Below is a small trained network, with its code and all its weights. Each question gives an input and a target symbol and asks what happens when units are switched off, that is, made to give their printed mean instead of their output.

import numpy as np


def w(rows, s, z=0):
    codes = np.array(rows[::2]) - 128.0
    scale = np.full(codes.shape[1], s)
    scale[-1] = z or s
    return codes * scale


def f(y):
    return np.maximum(y, 0)


def softmax(a):
    e = np.exp(a - a.max(-1, keepdims=True))
    return e / e.sum(-1, keepdims=True)


def log_softmax(a):
    a = a - a.max(-1, keepdims=True)
    return a - np.log(np.exp(a).sum(-1, keepdims=True))


def net(x, mask):
    ids = ['αβζμτφ'.index(c) for c in x.split()]
    T = len(ids)
    res = E[ids] + P[:T]
    u = 0
    for l in range(2):
        q, k, v = (res @ M[l].T for M in (Q, K, V))
        z = softmax(np.where(np.tri(T) > 0, q @ k.T / 3**0.5, -1e9)) @ v
        res = res + np.where(mask[u], z, O[l][:, -1]) @ O[l][:, :-1]
        u += 1
        y = f(res @ A[l][:, :-1].T + A[l][:, -1])
        res = res + np.where(mask[u : u + 4], y, B[l][:, -1]) @ B[l][:, :-1]
        u += 4
    return log_softmax(res[-1] @ U[:, :-1].T + U[:, -1])


Q, K, V, O, A, B = {}, {}, {}, {}, {}, {}
E = w([
[74,154,142,44,127,216,61],'α',
[131,103,127,167,122,219,144],'β',
[44,242,124,139,174,43,246],'ζ',
[188,106,160,123,92,122,12],'μ',
[67,241,186,47,63,96,189],'τ',
[107,89,78,48,214,118,177],'φ',
],0.013)
P = w([
[155,1,193,101,143,254,156],'0',
[165,170,174,116,245,77,71],'1',
[140,216,127,78,193,120,124],'2',
[145,182,154,82,193,132,117],'3',
[123,197,150,90,179,151,118],'4',
[131,175,175,115,222,158,95],'5',
[123,110,185,60,155,163,160],'6',
],0.0046)
Q[0] = w([
[139,78,86,207,76,92,157],'L0H0',
[91,141,174,1,173,96,122],'L0H0',
[157,85,75,104,117,57,123],'L0H0',
],0.009)
K[0] = w([
[125,157,164,175,176,6,50],'L0H0',
[102,67,130,74,111,149,195],'L0H0',
[64,195,190,15,108,2,186],'L0H0',
],0.0062)
V[0] = w([
[163,158,203,49,37,159,67],'L0H0',
[178,139,135,255,145,169,76],'L0H0',
[126,15,42,228,107,219,117],'L0H0',
],0.0057)
O[0] = w([
[213,134,171,129,113,145,32,232],'L0H0',
[122,81,75,159,1,165,176,3],'L0H0',
[135,183,109,21,52,200,158,6],'L0H0',
],0.0079,0.0037)
A[0] = w([
[118,184,221,17,116,225,92,254],'L0N0',
[185,78,142,172,33,149,88,155],'L0N1',
[53,88,47,176,234,139,225,241],'L0N2',
[128,171,221,254,173,114,116,184],'L0N3',
],0.0059,0.0038)
B[0] = w([
[150,75,178,37,136,147,123,248],'L0N0',
[128,54,156,167,2,129,140,154],'L0N1',
[158,117,153,133,154,206,222,182],'L0N2',
[166,46,103,87,77,91,238,207],'L0N3',
],0.0077,0.011)
Q[1] = w([
[177,76,247,15,160,156,176],'L1H0',
[134,129,108,121,148,128,133],'L1H0',
[149,135,172,121,130,140,133],'L1H0',
],0.011)
K[1] = w([
[178,2,203,56,111,156,223],'L1H0',
[139,153,139,80,117,119,92],'L1H0',
[129,47,214,75,103,143,133],'L1H0',
],0.0069)
V[1] = w([
[205,106,167,148,64,72,81],'L1H0',
[92,73,147,130,3,226,144],'L1H0',
[135,88,114,195,95,66,182],'L1H0',
],0.0063)
O[1] = w([
[149,242,190,142,103,57,109,184],'L1H0',
[111,156,83,166,128,222,102,255],'L1H0',
[204,96,254,178,224,169,117,82],'L1H0',
],0.0075,0.0098)
A[1] = w([
[210,100,177,180,147,110,166,212],'L1N0',
[125,48,86,151,97,124,185,34],'L1N1',
[166,123,150,121,119,143,1,141],'L1N2',
[144,160,114,176,144,121,213,1],'L1N3',
],0.0069,0.0019)
B[1] = w([
[179,163,92,131,82,102,164,255],'L1N0',
[1,144,113,119,125,122,128,181],'L1N1',
[50,169,102,169,145,68,65,244],'L1N2',
[54,176,188,195,113,82,69,180],'L1N3',
],0.008,0.0062)
U = w([
[18,78,180,71,170,136,62,3],'α',
[58,205,217,219,85,147,142,43],'β',
[110,107,58,126,23,61,81,159],'ζ',
[205,124,112,183,42,254,179,199],'μ',
[174,107,153,159,225,198,160,220],'τ',
[198,173,249,39,70,121,174,145],'φ',
],0.0052,0.003)

Each question gives the input, a string of symbols that net reads in full, and the target symbol t.
The units are the heads (3 rows each of Q, K, V and O) and the neurons (one row each of A and B). Each row of codes is followed by its name. A weight is (code - 128) times the scale printed after its matrix; where a second scale follows, it is the last column's (O, A, B and U).
mask holds one flag per unit, layer by layer, with each layer's heads first. A switched-off unit (its flag False) gives its mean, the last column of its rows in O or B, instead of its output. The means were averaged over made-up inputs and are rounded, as every weight is.
A unit's drop is (log p(t) with every unit on - log p(t) with that unit switched off) / (log p(t) with every unit on - log p(t) with every unit switched off).
The circuit of an input: a set's keep is (log p(t) with only the set's units on - log p(t) with every unit switched off) / (log p(t) with every unit on - log p(t) with every unit switched off). Starting from all 10 units, units are removed one at a time, each time the one whose removal leaves the highest keep (on an exact tie, the one counted first), for as long as the keep stays at least 0.8.
units of the circuit, in order: the units of the circuit, biggest drop first
most important unit: the unit with the biggest drop
k most important neurons: the k neurons with the biggest drops, biggest first
top k neurons in layer l: the k neurons of layer l with the biggest drops, biggest first
input β μ ζ, target μ: units of the circuit, in order	[L0H0, L1H0]
input α φ φ μ, target ζ: units of the circuit, in order	[L1H0, L0N0, L0H0]
input ζ τ φ μ, target τ: 2 most important neurons	[L0N2, L0N3]
input ζ ζ τ, target τ: units of the circuit, in order	[L0H0, L1H0, L0N2]
input β μ α φ, target μ: units of the circuit, in order	[L0H0, L1H0]
input μ τ ζ ζ τ μ ζ, target β: 3 most important neurons	[L0N0, L1N3, L0N1]
input φ τ τ φ β ζ, target α: units of the circuit, in order	[L1H0, L0H0, L1N0]
input τ τ β, target φ: top neuron in layer 1	[L1N2]
input α β ζ φ τ α, target ζ: units of the circuit, in order	[L1H0, L0N0, L0H0]
input φ α β, target α: units of the circuit, in order	[L1H0, L1N1, L0H0, L1N0]
input μ τ μ τ β, target β: 4 most important neurons	[L0N1, L1N2, L0N2, L0N3]
input α τ β μ β, target ζ: top 2 neurons in layer 0	[L0N0, L0N2]
input φ τ β τ φ ζ μ, target α: top 2 neurons in layer 1	[L1N1, L1N0]
input φ ζ ζ μ τ τ α, target α: top neuron in layer 0	[L0N2]
input μ ζ φ ζ α, target β: top 2 neurons in layer 0	[L0N1, L0N0]
input α τ μ, target ζ: units of the circuit, in order	[L0N0, L1H0, L0H0]
input α φ μ α ζ, target ζ: units of the circuit, in order	[L1H0, L0N0]
input α τ ζ μ ζ φ τ, target ζ: 2 most important neurons	[L0N0, L0N3]
input ζ β φ φ, target τ: top 2 neurons in layer 0	[L0N3, L0N2]
input μ τ μ μ, target β: most important unit	L1H0
input φ φ τ τ ζ, target α: units of the circuit, in order	[L1H0, L0H0]
input μ τ φ, target β: 4 most important neurons	[L0N0, L1N3, L0N1, L0N2]
input ζ β μ, target τ: units of the circuit, in order	[L1H0, L0H0, L0N3]
input φ μ τ α μ τ β, target α: top 2 neurons in layer 0	[L0N2, L0N3]
input φ ζ ζ φ α β τ, target α: units of the circuit, in order	[L1H0, L0H0, L0N2, L1N0]
input μ β μ φ β μ ζ, target β: 3 most important neurons	[L1N3, L0N1, L0N0]
input φ ζ α μ, target α: 3 most important neurons	[L0N2, L1N0, L1N1]
input τ μ α β, target φ: units of the circuit, in order	[L1H0, L0N3, L0H0]
